Below is a small trained network, with its code and all its weights. Each question gives an input and a class and asks what happens when units are switched off, that is, made to give their printed mean instead of their output.

import numpy as np


def w(rows, s, z=0):
    codes = np.array(rows[::2]) - 128.0
    scale = np.full(codes.shape[1], s)
    scale[-1] = z or s
    return codes * scale


def f(y):
    return y / 2 * (1 + np.tanh(0.7978845608 * (y + 0.044715 * y**3)))


def log_softmax(a):
    a = a - a.max(-1, keepdims=True)
    return a - np.log(np.exp(a).sum(-1, keepdims=True))


def net(x, mask):
    res = np.array(x, float).reshape(1, 4) / 4 @ E
    y = f(res @ A[0][:, :-1].T + A[0][:, -1])
    res = res + np.where(mask, y, B[0][:, -1]) @ B[0][:, :-1]
    return log_softmax(res[-1] @ U[:, :-1].T + U[:, -1])


A, B = {}, {}
E = w([
[205,67,156,71,116,86,129,47],'x0',
[194,112,128,210,29,180,98,111],'x1',
[129,160,155,77,40,2,132,126],'x2',
[214,193,54,224,236,61,182,134],'x3',
],0.0079)
A[0] = w([
[128,68,139,89,127,121,125,86,235],'N0',
[136,122,102,155,141,150,164,105,229],'N1',
[84,135,76,125,178,131,124,255,213],'N2',
[183,156,124,149,115,135,129,111,244],'N3',
[182,159,151,123,99,110,114,123,84],'N4',
[77,156,79,180,116,62,114,211,229],'N5',
[175,139,108,143,101,70,114,116,220],'N6',
[124,103,122,88,180,66,158,103,144],'N7',
[130,203,87,181,146,80,138,135,214],'N8',
[124,76,121,130,119,199,52,168,194],'N9',
[130,102,145,146,85,68,134,138,121],'N10',
[118,101,196,133,121,153,142,94,198],'N11',
[184,121,152,164,127,96,117,121,91],'N12',
[55,96,148,132,105,127,101,127,152],'N13',
[150,156,97,170,169,103,143,148,190],'N14',
[54,127,120,138,100,193,109,96,231],'N15',
[183,99,90,157,111,164,106,110,252],'N16',
],0.0095,0.0029)
B[0] = w([
[149,89,99,81,195,69,121,148,214],'N0',
[153,109,152,86,144,97,123,128,179],'N1',
[164,223,239,151,126,124,191,133,254],'N2',
[230,97,108,124,76,73,186,98,185],'N3',
[113,173,172,202,98,115,141,121,152],'N4',
[216,209,165,75,115,121,102,138,228],'N5',
[185,131,180,121,93,53,186,132,195],'N6',
[135,74,43,49,166,146,120,102,194],'N7',
[199,158,158,180,102,59,136,88,226],'N8',
[114,48,96,103,203,111,19,179,245],'N9',
[150,139,150,131,122,143,131,106,170],'N10',
[138,85,96,94,181,85,97,125,191],'N11',
[117,195,191,173,111,119,168,129,156],'N12',
[95,90,194,117,125,94,100,144,209],'N13',
[210,139,150,129,138,72,178,115,209],'N14',
[84,108,141,54,203,166,61,151,248],'N15',
[255,109,19,109,82,69,128,75,216],'N16',
],0.0069,0.0067)
U = w([
[78,168,217,104,163,216,111,159,121],'0',
[254,169,145,159,65,134,186,76,182],'1',
[136,64,46,69,172,173,72,111,175],'2',
[38,146,27,243,67,182,205,87,3],'3',
],0.0075,0.0024)

Each question gives the input, the list of numbers given to net, and the class t.
The units are the neurons (one row each of A and B). Each row of codes is followed by its name. A weight is (code - 128) times the scale printed after its matrix; where a second scale follows, it is the last column's (A, B and U).
mask holds one flag per neuron, in row order. A switched-off neuron (its flag False) gives its mean, the last column of its row in B, instead of its output. The means were averaged over made-up inputs and are rounded, as every weight is.
A unit's drop is (log p(t) with every unit on - log p(t) with that unit switched off) / (log p(t) with every unit on - log p(t) with every unit switched off).
The circuit of an input: a set's keep is (log p(t) with only the set's units on - log p(t) with every unit switched off) / (log p(t) with every unit on - log p(t) with every unit switched off). Starting from the 12 units with the biggest drops (on a tie, the unit counted first), units are removed one at a time, each time the one whose removal leaves the highest keep (on an exact tie, the one counted first), for as long as the keep stays at least 0.8.
circuit, biggest first: the units of the circuit, biggest drop first
top k neurons: the k neurons with the biggest drops, biggest first
drop when u is switched off: that unit's drop, to one decimal
input [-4,-2,7,-4], class 0: circuit, biggest first -> [N16, N3]
input [-5,-1,-8,2], class 1: circuit, biggest first -> [N2]
input [-1,-8,-8,-1], class 0: top 2 neurons -> [N2, N16]
input [0,-7,-3,3], class 1: circuit, biggest first -> [N15, N2]
input [5,-3,7,-3], class 2: circuit, biggest first -> [N2, N7]
input [-1,0,2,-1], class 0: circuit, biggest first -> [N16, N8]
input [-8,6,-7,-1], class 2: top 2 neurons -> [N9, N16]
input [-1,0,7,-7], class 0: top 2 neurons -> [N16, N7]
input [4,1,-3,0], class 2: top 2 neurons -> [N2, N8]
input [5,-5,5,0], class 2: top 2 neurons -> [N7, N2]
input [4,-4,6,-4], class 2: top 3 neurons -> [N2, N7, N0]
input [-6,-8,-4,3], class 1: top 2 neurons -> [N8, N14]
input [-5,-8,-7,4], class 1: drop when N14 is switched off -> 0.1
input [-6,-6,-6,3], class 1: drop when N8 is switched off -> 0.2
input [7,4,-8,0], class 2: drop when N9 is switched off -> 0.1
input [-7,8,-6,-6], class 2: top neuron -> [N9]
input [-5,5,6,-5], class 0: drop when N16 is switched off -> 0.2
